Below are the code and all the weights of a small trained network. Each question names an input and a class and asks about switching units off, where a switched-off unit gives its printed mean instead of its output.

import numpy as np


def w(rows, s, z=0):
    codes = np.array(rows[::2]) - 128.0
    scale = np.full(codes.shape[1], s)
    scale[-1] = z or s
    return codes * scale


def f(y):
    return y / 2 * (1 + np.tanh(0.7978845608 * (y + 0.044715 * y**3)))


def log_softmax(a):
    a = a - a.max(-1, keepdims=True)
    return a - np.log(np.exp(a).sum(-1, keepdims=True))


def net(x, mask):
    res = np.array(x, float).reshape(1, 4) / 4 @ E
    y = f(res @ A[0][:, :-1].T + A[0][:, -1])
    res = res + np.where(mask, y, B[0][:, -1]) @ B[0][:, :-1]
    return log_softmax(res[-1] @ U[:, :-1].T + U[:, -1])


A, B = {}, {}
E = w([
[213,141,67,134,184,226,127,127],'x0',
[186,79,105,166,60,87,140,113],'x1',
[165,254,77,71,124,49,75,88],'x2',
[59,154,160,146,170,167,212,35],'x3',
],0.014)
A[0] = w([
[72,87,156,226,97,155,171,173,142],'neuron 1',
[33,120,206,167,133,230,155,125,4],'neuron 2',
[168,110,103,162,96,153,143,162,63],'neuron 3',
[183,70,120,181,66,168,133,159,68],'neuron 4',
[185,114,110,96,169,144,105,136,251],'neuron 5',
[150,109,79,141,159,218,83,164,249],'neuron 6',
[136,183,92,87,132,88,139,103,214],'neuron 7',
[51,87,184,76,237,162,197,126,243],'neuron 8',
[106,165,182,84,159,136,244,42,109],'neuron 9',
[193,127,103,135,116,89,104,124,42],'neuron 10',
[120,142,181,101,74,27,74,198,163],'neuron 11',
[166,103,56,120,104,140,56,137,128],'neuron 12',
[75,141,141,101,101,83,58,180,149],'neuron 13',
[131,175,88,101,139,124,113,102,51],'neuron 14',
],0.011,0.003)
B[0] = w([
[185,102,107,132,39,159,135,103,227],'neuron 1',
[210,106,186,143,124,111,216,172,239],'neuron 2',
[111,184,135,101,194,224,39,116,159],'neuron 3',
[123,173,93,139,137,236,27,103,188],'neuron 4',
[80,189,43,123,157,176,83,30,175],'neuron 5',
[30,132,152,123,254,227,134,122,197],'neuron 6',
[136,119,69,175,137,86,81,7,191],'neuron 7',
[25,98,208,71,128,214,194,247,249],'neuron 8',
[51,141,57,154,80,60,128,175,222],'neuron 9',
[90,143,172,162,184,132,245,156,172],'neuron 10',
[15,68,170,167,76,42,81,176,217],'neuron 11',
[135,47,122,227,185,126,121,83,189],'neuron 12',
[67,50,122,249,75,67,128,134,185],'neuron 13',
[232,200,43,153,90,130,73,52,169],'neuron 14',
],0.0077,0.02)
U = w([
[100,117,68,145,171,179,121,95,151],'0',
[134,164,95,90,55,137,78,98,74],'1',
[237,180,95,121,124,93,125,52,4],'2',
[47,115,113,142,90,39,120,120,255],'3',
[96,129,177,9,159,167,152,163,18],'4',
[120,26,197,151,100,134,186,141,135],'5',
],0.012,0.0031)

Each question gives the input, the list of numbers given to net, and the class t.
The units are the neurons (one row each of A and B). Each row of codes is followed by its name. A weight is (code - 128) times the scale printed after its matrix; where a second scale follows, it is the last column's (A, B and U).
mask holds one flag per neuron, in row order. A switched-off neuron (its flag False) gives its mean, the last column of its row in B, instead of its output. The means were averaged over made-up inputs and are rounded, as every weight is.
A unit's drop is (log p(t) with every unit on - log p(t) with that unit switched off) / (log p(t) with every unit on - log p(t) with every unit switched off).
The circuit of an input: a set's keep is (log p(t) with only the set's units on - log p(t) with every unit switched off) / (log p(t) with every unit on - log p(t) with every unit switched off). Starting from the 12 units with the biggest drops (on a tie, the unit counted first), units are removed one at a time, each time the one whose removal leaves the highest keep (on an exact tie, the one counted first), for as long as the keep stays at least 0.8.
circuit, biggest first: the units of the circuit, biggest drop first
k most important neurons: the k neurons with the biggest drops, biggest first
drop when u is switched off: that unit's drop, to one decimal
input [2,-6,6,4], class 1: circuit, biggest first => [neuron 14; neuron 6]
input [8,6,-8,5], class 0: circuit, biggest first => [neuron 4]
input [2,-6,6,-2], class 2: 2 most important neurons => [neuron 8; neuron 14]
input [1,-3,7,-1], class 2: circuit, biggest first => [neuron 14; neuron 8]
input [-5,-6,1,7], class 5: 2 most important neurons => [neuron 8; neuron 2]
input [4,-6,-4,6], class 4: 2 most important neurons => [neuron 8; neuron 13]
input [7,5,8,-1], class 2: drop when neuron 7 is switched off => 0.0
input [1,2,7,6], class 2: drop when neuron 8 is switched off => 0.1
input [1,6,2,-4], class 0: drop when neuron 9 is switched off => 0.3
input [-7,-6,-1,3], class 5: 2 most important neurons => [neuron 8; neuron 2]
